Below are the code and all the weights of a small trained network. Each question names an input and a target symbol and asks about switching units off, where a switched-off unit gives its printed mean instead of its output.

import numpy as np


def w(rows, s, z=0):
    codes = np.array(rows[::2]) - 128.0
    scale = np.full(codes.shape[1], s)
    scale[-1] = z or s
    return codes * scale


def norm(h):
    return h / np.sqrt((h * h).mean(-1, keepdims=True) + 1e-5)


def f(y):
    return y / 2 * (1 + np.tanh(0.7978845608 * (y + 0.044715 * y**3)))


def softmax(a):
    e = np.exp(a - a.max(-1, keepdims=True))
    return e / e.sum(-1, keepdims=True)


def log_softmax(a):
    a = a - a.max(-1, keepdims=True)
    return a - np.log(np.exp(a).sum(-1, keepdims=True))


def net(x, mask):
    ids = ['αβγδζηθλμξπστφψω'.index(c) for c in x.split()]
    T = len(ids)
    res = E[ids] + P[:T]
    u = 0
    for l in range(3):
        r = norm(res)
        for j in range(2):
            rows = slice(2 * j, 2 * j + 2)
            q, k, v = (r @ M[l][rows].T for M in (Q, K, V))
            z = softmax(np.where(np.tri(T) > 0, q @ k.T / 2**0.5, -1e9)) @ v
            o = O[l][rows]
            res = res + np.where(mask[u + j], z, o[:, -1]) @ o[:, :-1]
        u += 2
        y = f(norm(res) @ A[l][:, :-1].T + A[l][:, -1])
        res = res + np.where(mask[u : u + 4], y, B[l][:, -1]) @ B[l][:, :-1]
        u += 4
    return log_softmax(norm(res)[-1] @ U[:, :-1].T + U[:, -1])


Q, K, V, O, A, B = {}, {}, {}, {}, {}, {}
E = w([
[131,171,118,177,132,180],'α',
[235,103,140,131,245,102],'β',
[88,149,182,151,190,105],'γ',
[78,213,154,87,82,71],'δ',
[134,58,166,106,123,139],'ζ',
[99,185,138,25,211,111],'η',
[127,103,155,161,66,94],'θ',
[100,88,55,45,61,254],'λ',
[127,71,178,132,89,127],'μ',
[129,122,146,168,144,71],'ξ',
[138,40,106,125,134,132],'π',
[127,101,152,105,150,189],'σ',
[160,158,76,39,106,68],'τ',
[9,90,94,135,165,171],'φ',
[142,157,148,184,83,114],'ψ',
[130,128,181,111,102,159],'ω',
],0.02)
P = w([
[254,121,111,110,81,163],'0',
[221,130,117,123,104,148],'1',
[201,128,116,129,117,134],'2',
[185,126,118,137,127,122],'3',
[168,129,123,137,134,115],'4',
[157,131,123,138,141,107],'5',
[148,132,124,138,147,101],'6',
[137,135,129,140,153,93],'7',
[128,137,134,138,157,86],'8',
[119,140,137,141,163,82],'9',
[112,139,139,142,166,77],'10',
[104,139,141,142,169,71],'11',
],0.006)
Q[0] = w([
[174,96,228,244,69,99],'0.h0',
[76,213,49,174,147,130],'0.h0',
[103,25,84,2,98,154],'0.h1',
[103,191,174,44,97,160],'0.h1',
],0.006)
K[0] = w([
[225,170,240,147,2,74],'0.h0',
[118,201,65,204,125,195],'0.h0',
[148,36,149,57,139,165],'0.h1',
[131,185,199,102,108,166],'0.h1',
],0.0062)
V[0] = w([
[136,175,107,174,166,253],'0.h0',
[96,57,149,91,150,181],'0.h0',
[118,180,176,145,92,128],'0.h1',
[101,168,65,163,162,122],'0.h1',
],0.0051)
O[0] = w([
[48,11,206,103,94,59,118],'0.h0',
[129,165,23,196,147,215,136],'0.h0',
[97,20,34,93,174,213,186],'0.h1',
[254,121,100,67,98,145,6],'0.h1',
],0.0048,0.0015)
A[0] = w([
[198,174,67,67,170,150,248],'0.n0',
[159,250,65,159,134,183,119],'0.n1',
[79,89,164,215,145,166,142],'0.n2',
[197,165,104,132,166,3,97],'0.n3',
],0.0067,0.0016)
B[0] = w([
[66,42,171,80,141,90,167],'0.n0',
[174,88,151,124,37,221,150],'0.n1',
[112,187,129,141,165,53,252],'0.n2',
[95,180,2,175,155,51,231],'0.n3',
],0.0093,0.0033)
Q[1] = w([
[147,45,223,186,130,136],'1.h0',
[129,110,126,158,97,59],'1.h0',
[124,157,1,100,143,122],'1.h1',
[57,155,112,87,174,225],'1.h1',
],0.0095)
K[1] = w([
[139,56,205,155,129,133],'1.h0',
[120,117,123,157,97,74],'1.h0',
[114,144,3,108,138,102],'1.h1',
[76,183,106,79,181,184],'1.h1',
],0.011)
V[1] = w([
[134,58,97,123,138,82],'1.h0',
[184,96,120,160,33,81],'1.h0',
[159,166,144,176,254,155],'1.h1',
[171,24,129,110,135,172],'1.h1',
],0.0052)
O[1] = w([
[253,146,60,80,74,113,134],'1.h0',
[188,107,55,34,206,124,239],'1.h0',
[144,103,140,82,66,106,253],'1.h1',
[129,235,161,164,98,85,10],'1.h1',
],0.0044,0.00081)
A[1] = w([
[94,184,151,138,164,71,2],'1.n0',
[143,172,143,182,80,124,107],'1.n1',
[153,104,175,100,2,123,108],'1.n2',
[147,56,144,118,209,189,115],'1.n3',
],0.0092,0.0069)
B[1] = w([
[80,182,107,168,76,155,162],'1.n0',
[153,2,180,19,152,93,248],'1.n1',
[209,148,112,147,10,78,237],'1.n2',
[211,100,145,119,4,70,221],'1.n3',
],0.0077,0.0017)
Q[2] = w([
[39,150,85,115,143,173],'2.h0',
[104,141,158,79,2,89],'2.h0',
[105,86,174,119,55,164],'2.h1',
[204,83,171,164,108,117],'2.h1',
],0.0094)
K[2] = w([
[56,173,51,73,119,163],'2.h0',
[135,114,189,17,1,97],'2.h0',
[117,87,189,112,111,199],'2.h1',
[174,78,186,63,43,112],'2.h1',
],0.0093)
V[2] = w([
[164,99,182,231,200,231],'2.h0',
[158,183,96,196,235,87],'2.h0',
[141,75,128,184,181,75],'2.h1',
[119,155,136,2,139,170],'2.h1',
],0.0047)
O[2] = w([
[201,138,99,28,43,107,4],'2.h0',
[71,168,180,146,94,1,56],'2.h0',
[35,155,132,190,164,204,166],'2.h1',
[75,104,164,96,61,132,76],'2.h1',
],0.0049,0.0026)
A[2] = w([
[191,101,208,146,179,145,23],'2.n0',
[196,148,138,178,255,85,126],'2.n1',
[187,71,138,206,46,122,42],'2.n2',
[229,92,142,128,9,105,3],'2.n3',
],0.0082,0.0032)
B[2] = w([
[254,137,83,114,131,75,181],'2.n0',
[179,155,177,94,113,205,236],'2.n1',
[67,94,183,120,76,16,209],'2.n2',
[26,108,113,200,156,91,253],'2.n3',
],0.01,0.0051)
U = w([
[98,50,146,177,94,35,202],'α',
[234,139,171,87,104,113,235],'β',
[120,183,224,195,149,205,154],'γ',
[117,229,102,84,22,94,104],'δ',
[119,131,111,146,127,137,72],'ζ',
[79,84,162,37,196,119,38],'η',
[119,124,106,140,138,135,61],'θ',
[124,93,74,142,81,195,254],'λ',
[116,122,113,136,132,134,46],'μ',
[164,165,24,240,139,131,118],'ξ',
[121,129,116,141,136,128,28],'π',
[120,130,109,142,130,131,66],'σ',
[134,109,9,57,133,64,14],'τ',
[44,49,75,222,210,185,14],'φ',
[119,123,123,137,134,131,41],'ψ',
[113,123,106,138,147,130,72],'ω',
],0.012,0.0048)

Each question gives the input, a string of symbols that net reads in full, and the target symbol t.
The units are the heads (2 rows each of Q, K, V and O) and the neurons (one row each of A and B). Each row of codes is followed by its name. A weight is (code - 128) times the scale printed after its matrix; where a second scale follows, it is the last column's (O, A, B and U).
mask holds one flag per unit, layer by layer, with each layer's heads first. A switched-off unit (its flag False) gives its mean, the last column of its rows in O or B, instead of its output. The means were averaged over made-up inputs and are rounded, as every weight is.
A unit's drop is (log p(t) with every unit on - log p(t) with that unit switched off) / (log p(t) with every unit on - log p(t) with every unit switched off).
most important unit: the unit with the biggest drop
k most important neurons: the k neurons with the biggest drops, biggest first
k most important neurons of layer l: the k neurons of layer l with the biggest drops, biggest first
heads that matter: for each layer, one digit per head in row order, 1 if its drop is at least 0.15 and else 0, layers parted by /
input θ σ ζ γ δ ζ ω ω α ξ α ω, target γ: most important unit	0.h1
input ζ ω μ β α δ π δ δ δ ω, target β: heads that matter	01 / 01 / 00
input π η σ ξ ψ λ γ σ, target β: 2 most important neurons	[0.n3; 1.n3]
input σ γ σ σ ξ α β ζ σ, target γ: heads that matter	01 / 10 / 00
input γ τ ξ θ π β τ α π θ, target β: heads that matter	10 / 11 / 01
input δ α δ σ ψ φ γ ξ η φ α, target β: 4 most important neurons	[0.n2; 0.n1; 1.n1; 0.n3]
input β δ ζ λ σ ξ β δ σ, target β: heads that matter	01 / 10 / 00
input σ δ μ η ψ ζ ζ ψ, target β: heads that matter	10 / 10 / 00
input ψ δ η ω ψ η π α π, target β: 2 most important neurons	[1.n2; 2.n1]
input ω ω τ ω, target γ: heads that matter	11 / 10 / 00
input β ω σ, target α: 2 most important neurons of layer 1	[1.n3; 1.n1]
input γ β ζ σ ψ δ γ μ π ψ, target β: 2 most important neurons of layer 2	[2.n3; 2.n1]
input ξ δ μ π μ, target β: 2 most important neurons of layer 0	[0.n2; 0.n1]
input δ σ σ ξ β ω π θ σ α α α, target γ: 2 most important neurons	[0.n2; 1.n3]
input μ β ω μ μ, target γ: 4 most important neurons	[0.n2; 0.n1; 1.n3; 1.n2]
input ψ ω μ π μ σ α η ξ α, target β: 2 most important neurons	[0.n1; 0.n2]
input θ σ α ξ δ θ, target β: 3 most important neurons	[0.n1; 1.n2; 1.n3]
input ξ ξ η φ λ θ λ τ β θ θ, target γ: most important unit	2.n1
input γ θ τ ξ ψ β δ θ σ ω γ θ, target γ: 2 most important neurons of layer 1	[1.n2; 1.n3]
input λ μ γ ζ α ζ, target β: 2 most important neurons of layer 2	[2.n1; 2.n0]
input ζ ω δ ω β π α π, target β: heads that matter	01 / 01 / 00
input ζ θ π ζ, target β: 2 most important neurons of layer 0	[0.n2; 0.n1]
